Below are the code and all the weights of a small trained network. Each question names an input and a class and asks about switching units off, where a switched-off unit gives its printed mean instead of its output.

import numpy as np


def w(rows, s, z=0):
    codes = np.array(rows[::2]) - 128.0
    scale = np.full(codes.shape[1], s)
    scale[-1] = z or s
    return codes * scale


def f(y):
    return np.maximum(y, 0)


def log_softmax(a):
    a = a - a.max(-1, keepdims=True)
    return a - np.log(np.exp(a).sum(-1, keepdims=True))


def net(x, mask):
    res = np.array(x, float).reshape(1, 5) / 4 @ E
    y = f(res @ A[0][:, :-1].T + A[0][:, -1])
    res = res + np.where(mask, y, B[0][:, -1]) @ B[0][:, :-1]
    return log_softmax(res[-1] @ U[:, :-1].T + U[:, -1])


A, B = {}, {}
E = w([
[198,168,154,138,4,101,120,99,74],'x0',
[171,149,169,165,176,80,167,54,163],'x1',
[133,113,135,147,116,128,126,150,139],'x2',
[180,76,152,101,205,156,58,118,77],'x3',
[138,135,157,126,148,192,209,187,89],'x4',
],0.013)
A[0] = w([
[122,85,76,57,70,192,47,183,76,88],'N1',
[231,3,215,85,187,169,19,116,19,13],'N2',
[143,157,191,130,145,186,222,160,86,90],'N3',
[64,171,99,138,67,119,163,146,129,45],'N4',
[197,173,141,160,54,109,129,104,46,16],'N5',
[194,117,180,164,188,125,130,96,183,59],'N6',
[111,106,114,136,95,84,2,77,173,50],'N7',
[197,167,246,166,173,84,170,64,151,7],'N8',
[196,154,174,145,38,123,110,105,57,17],'N9',
[159,114,188,110,134,193,189,176,50,59],'N10',
],0.0082,0.0021)
B[0] = w([
[97,211,182,168,124,163,76,233,35,209],'N1',
[65,152,189,171,27,108,222,2,233,254],'N2',
[243,90,29,36,82,65,104,104,170,192],'N3',
[91,150,207,231,33,144,142,74,172,173],'N4',
[56,59,67,133,219,150,171,124,132,202],'N5',
[110,124,148,178,136,173,88,205,45,180],'N6',
[222,73,59,32,98,69,37,135,130,195],'N7',
[99,206,251,119,110,122,24,224,35,207],'N8',
[66,18,118,126,247,159,146,128,134,205],'N9',
[194,115,37,87,115,67,88,138,123,194],'N10',
],0.0069,0.015)
U = w([
[120,156,171,162,75,126,184,79,166,250],'0',
[129,172,174,138,137,154,93,180,24,51],'1',
[235,98,81,74,122,92,101,121,123,69],'2',
[71,49,118,127,249,175,151,137,137,152],'3',
],0.014,0.0024)

Each question gives the input, the list of numbers given to net, and the class t.
The units are the neurons (one row each of A and B). Each row of codes is followed by its name. A weight is (code - 128) times the scale printed after its matrix; where a second scale follows, it is the last column's (A, B and U).
mask holds one flag per neuron, in row order. A switched-off neuron (its flag False) gives its mean, the last column of its row in B, instead of its output. The means were averaged over made-up inputs and are rounded, as every weight is.
A unit's drop is (log p(t) with every unit on - log p(t) with that unit switched off) / (log p(t) with every unit on - log p(t) with every unit switched off).
The circuit of an input: a set's keep is (log p(t) with only the set's units on - log p(t) with every unit switched off) / (log p(t) with every unit on - log p(t) with every unit switched off). Starting from all 10 units, units are removed one at a time, each time the one whose removal leaves the highest keep (on an exact tie, the one counted first), for as long as the keep stays at least 0.8.
units of the circuit, in order: the units of the circuit, biggest drop first
most important unit: the unit with the biggest drop
k most important neurons: the k neurons with the biggest drops, biggest first
drop when u is switched off: that unit's drop, to one decimal
input [8,-3,-4,7,5], class 3: 3 most important neurons	N9, N5, N4
input [-7,7,4,-1,-3], class 1: most important unit	N8
input [1,-7,-2,7,2], class 0: 2 most important neurons	N2, N8
input [6,-1,6,4,-5], class 3: 3 most important neurons	N9, N5, N3
input [7,3,1,-6,-2], class 3: units of the circuit, in order	N9, N5
input [2,-4,1,-3,5], class 2: 3 most important neurons	N2, N3, N8
input [8,8,6,8,6], class 0: 2 most important neurons	N2, N1
input [-2,4,-8,0,-4], class 1: 3 most important neurons	N3, N2, N10
input [-4,1,1,-4,6], class 2: units of the circuit, in order	N2, N3
input [-7,1,-2,4,7], class 2: units of the circuit, in order	N3, N10
input [-5,-1,-8,0,5], class 2: 2 most important neurons	N3, N9
input [1,7,0,-6,-1], class 1: units of the circuit, in order	N2, N8
input [-8,-3,-3,-8,3], class 0: 2 most important neurons	N4, N9
input [4,8,-8,3,-1], class 1: units of the circuit, in order	N8
input [4,7,2,7,-7], class 0: 3 most important neurons	N2, N1, N3
input [3,5,7,1,-4], class 1: 2 most important neurons	N8, N3
input [-4,-7,-8,-8,4], class 0: 2 most important neurons	N4, N8
input [-7,-5,-2,3,-7], class 2: 4 most important neurons	N7, N9, N5, N8
input [-5,5,6,-2,-2], class 1: 2 most important neurons	N2, N9
input [1,2,7,1,-1], class 1: most important unit	N2
input [-3,-3,0,7,-6], class 0: drop when N2 is switched off	1.2
input [-4,7,0,-6,7], class 1: drop when N6 is switched off	0.2
input [-3,6,7,7,4], class 0: drop when N2 is switched off	1.5
